Here is a tiny trained network, its code and every weight. The questions are about switching its units off for an input and a target symbol, where a switched-off unit gives its printed mean instead of its output.

import numpy as np


def w(rows, s, z=0):
    codes = np.array(rows[::2]) - 128.0
    scale = np.full(codes.shape[1], s)
    scale[-1] = z or s
    return codes * scale


def norm(h):
    return h / np.sqrt((h * h).mean(-1, keepdims=True) + 1e-5)


def f(y):
    return y / 2 * (1 + np.tanh(0.7978845608 * (y + 0.044715 * y**3)))


def softmax(a):
    e = np.exp(a - a.max(-1, keepdims=True))
    return e / e.sum(-1, keepdims=True)


def log_softmax(a):
    a = a - a.max(-1, keepdims=True)
    return a - np.log(np.exp(a).sum(-1, keepdims=True))


def net(x, mask):
    ids = ['ΔΠΩαβζηθμξφψ'.index(c) for c in x.split()]
    T = len(ids)
    res = E[ids] + P[:T]
    r = norm(res)
    for j in range(3):
        rows = slice(2 * j, 2 * j + 2)
        q, k, v = (r @ M[0][rows].T for M in (Q, K, V))
        z = softmax(np.where(np.tri(T) > 0, q @ k.T / 2**0.5, -1e9)) @ v
        o = O[0][rows]
        res = res + np.where(mask[j], z, o[:, -1]) @ o[:, :-1]
    y = f(norm(res) @ A[0][:, :-1].T + A[0][:, -1])
    res = res + np.where(mask[3:15], y, B[0][:, -1]) @ B[0][:, :-1]
    return log_softmax(norm(res)[-1] @ U[:, :-1].T + U[:, -1])


Q, K, V, O, A, B = {}, {}, {}, {}, {}, {}
E = w([
[123,202,78,195],'Δ',
[97,165,127,229],'Π',
[126,189,73,190],'Ω',
[123,207,79,198],'α',
[102,171,227,100],'β',
[104,90,224,112],'ζ',
[171,138,88,227],'η',
[124,219,80,205],'θ',
[197,177,75,88],'μ',
[94,203,158,62],'ξ',
[117,101,254,26],'φ',
[242,65,120,198],'ψ',
],0.0056)
P = w([
[94,83,76,112],'0',
[123,199,253,216],'1',
[142,238,111,109],'2',
[95,66,91,94],'3',
[144,187,243,222],'4',
[145,233,115,97],'5',
[92,42,90,88],'6',
[139,187,232,231],'7',
[149,238,115,96],'8',
[80,47,90,85],'9',
[135,183,220,226],'10',
[144,242,112,102],'11',
],0.0058)
Q[0] = w([
[142,208,112,74],'H0',
[159,112,173,191],'H0',
[157,101,114,160],'H1',
[2,92,114,145],'H1',
[73,77,180,196],'H2',
[115,113,51,112],'H2',
],0.011)
K[0] = w([
[190,189,110,219],'H0',
[163,140,232,1],'H0',
[102,169,168,33],'H1',
[108,22,65,85],'H1',
[166,87,92,60],'H2',
[24,89,144,173],'H2',
],0.0083)
V[0] = w([
[175,109,69,125],'H0',
[184,89,162,34],'H0',
[42,240,153,39],'H1',
[197,165,43,50],'H1',
[145,168,109,29],'H2',
[1,135,115,154],'H2',
],0.0052)
O[0] = w([
[116,115,183,97,51],'H0',
[108,254,127,105,5],'H0',
[7,138,99,104,220],'H1',
[139,196,6,167,36],'H1',
[190,173,139,32,100],'H2',
[52,168,107,128,191],'H2',
],0.0057,0.0019)
A[0] = w([
[129,159,140,47,58],'N0',
[32,34,97,105,106],'N1',
[254,74,118,203,140],'N2',
[133,160,58,56,137],'N3',
[72,146,53,139,74],'N4',
[139,195,94,168,126],'N5',
[118,90,228,138,70],'N6',
[213,130,117,152,117],'N7',
[101,152,164,232,3],'N8',
[99,129,88,174,114],'N9',
[118,134,100,20,134],'N10',
[76,220,179,134,50],'N11',
],0.0078,0.0025)
B[0] = w([
[125,198,152,233,128],'N0',
[160,159,88,33,214],'N1',
[154,158,107,67,188],'N2',
[100,193,42,239,135],'N3',
[158,171,201,136,185],'N4',
[185,67,167,131,226],'N5',
[168,148,77,195,203],'N6',
[171,173,171,67,137],'N7',
[109,84,76,158,242],'N8',
[133,106,199,141,189],'N9',
[123,125,51,233,146],'N10',
[117,102,134,3,254],'N11',
],0.0052,0.0031)
U = w([
[106,94,78,129,98],'Δ',
[69,33,186,134,206],'Π',
[132,96,88,117,31],'Ω',
[107,94,89,136,65],'α',
[99,223,173,57,138],'β',
[76,104,168,34,120],'ζ',
[254,88,143,153,146],'η',
[108,90,97,145,38],'θ',
[170,200,60,213,252],'μ',
[57,222,100,129,112],'ξ',
[91,145,118,143,122],'φ',
[248,159,158,68,120],'ψ',
],0.0091,0.0023)

Each question gives the input, a string of symbols that net reads in full, and the target symbol t.
The units are the heads (2 rows each of Q, K, V and O) and the neurons (one row each of A and B). Each row of codes is followed by its name. A weight is (code - 128) times the scale printed after its matrix; where a second scale follows, it is the last column's (O, A, B and U).
mask holds one flag per unit, heads first, then neurons. A switched-off unit (its flag False) gives its mean, the last column of its rows in O or B, instead of its output. The means were averaged over made-up inputs and are rounded, as every weight is.
A unit's drop is (log p(t) with every unit on - log p(t) with that unit switched off) / (log p(t) with every unit on - log p(t) with every unit switched off).
The circuit of an input: a set's keep is (log p(t) with only the set's units on - log p(t) with every unit switched off) / (log p(t) with every unit on - log p(t) with every unit switched off). Starting from the 12 units with the biggest drops (on a tie, the unit counted first), units are removed one at a time, each time the one whose removal leaves the highest keep (on an exact tie, the one counted first), for as long as the keep stays at least 0.8.
units of the circuit, in order: the units of the circuit, biggest drop first
k most important neurons: the k neurons with the biggest drops, biggest first
heads that matter: for each layer, one digit per head in row order, 1 if its drop is at least 0.15 and else 0, layers parted by /
input η Π θ ψ ξ ψ β, target η: units of the circuit, in order	H1
input ζ φ ψ Ω α η ζ α ζ, target η: units of the circuit, in order	N6, H0, H2
input θ Δ β μ θ Ω ζ, target μ: 3 most important neurons	N10, N11, N0
input ζ μ μ Ω α η ψ ψ ζ Π η Δ, target η: heads that matter	101
input θ β θ μ η, target ψ: units of the circuit, in order	H2, N2
input Δ μ Π α ζ φ Δ ζ φ μ Π, target β: heads that matter	101
input μ β Δ Δ, target μ: units of the circuit, in order	N4, N11
input Δ β ζ ψ α θ ψ μ Ω ζ, target ψ: units of the circuit, in order	H1, N2, N8
input Π η μ Δ Π ξ ψ α, target η: heads that matter	001
input ζ α η ζ Ω φ Π, target ζ: units of the circuit, in order	N1, H0, H1
input θ φ η ψ Δ ψ θ, target ψ: units of the circuit, in order	H1, N2
input φ ζ Ω μ Δ φ ξ η φ μ Ω, target β: units of the circuit, in order	H0, N11, N6
input θ β α ψ φ ζ Ω ψ Π, target Π: heads that matter	000
input Ω ψ Δ, target ψ: units of the circuit, in order	N5, N6, H0
input Π Δ φ, target Π: units of the circuit, in order	H0, N2, N10
input Ω ζ ζ Δ α, target Π: heads that matter	010
input Ω α Π β Π ζ, target Π: units of the circuit, in order	H0, N2
input Ω μ ψ ψ μ ψ Ω Δ, target η: heads that matter	000
input α Δ θ Π Δ μ φ ζ, target β: units of the circuit, in order	H0
input Δ α φ Ω Δ Π φ Δ, target β: heads that matter	101
input Δ ζ β ξ Ω ζ Π θ μ φ ψ η, target η: heads that matter	000
input Π ζ ψ ζ θ, target η: heads that matter	001
input ζ ψ ψ Ω Ω, target η: most important neuron	N8
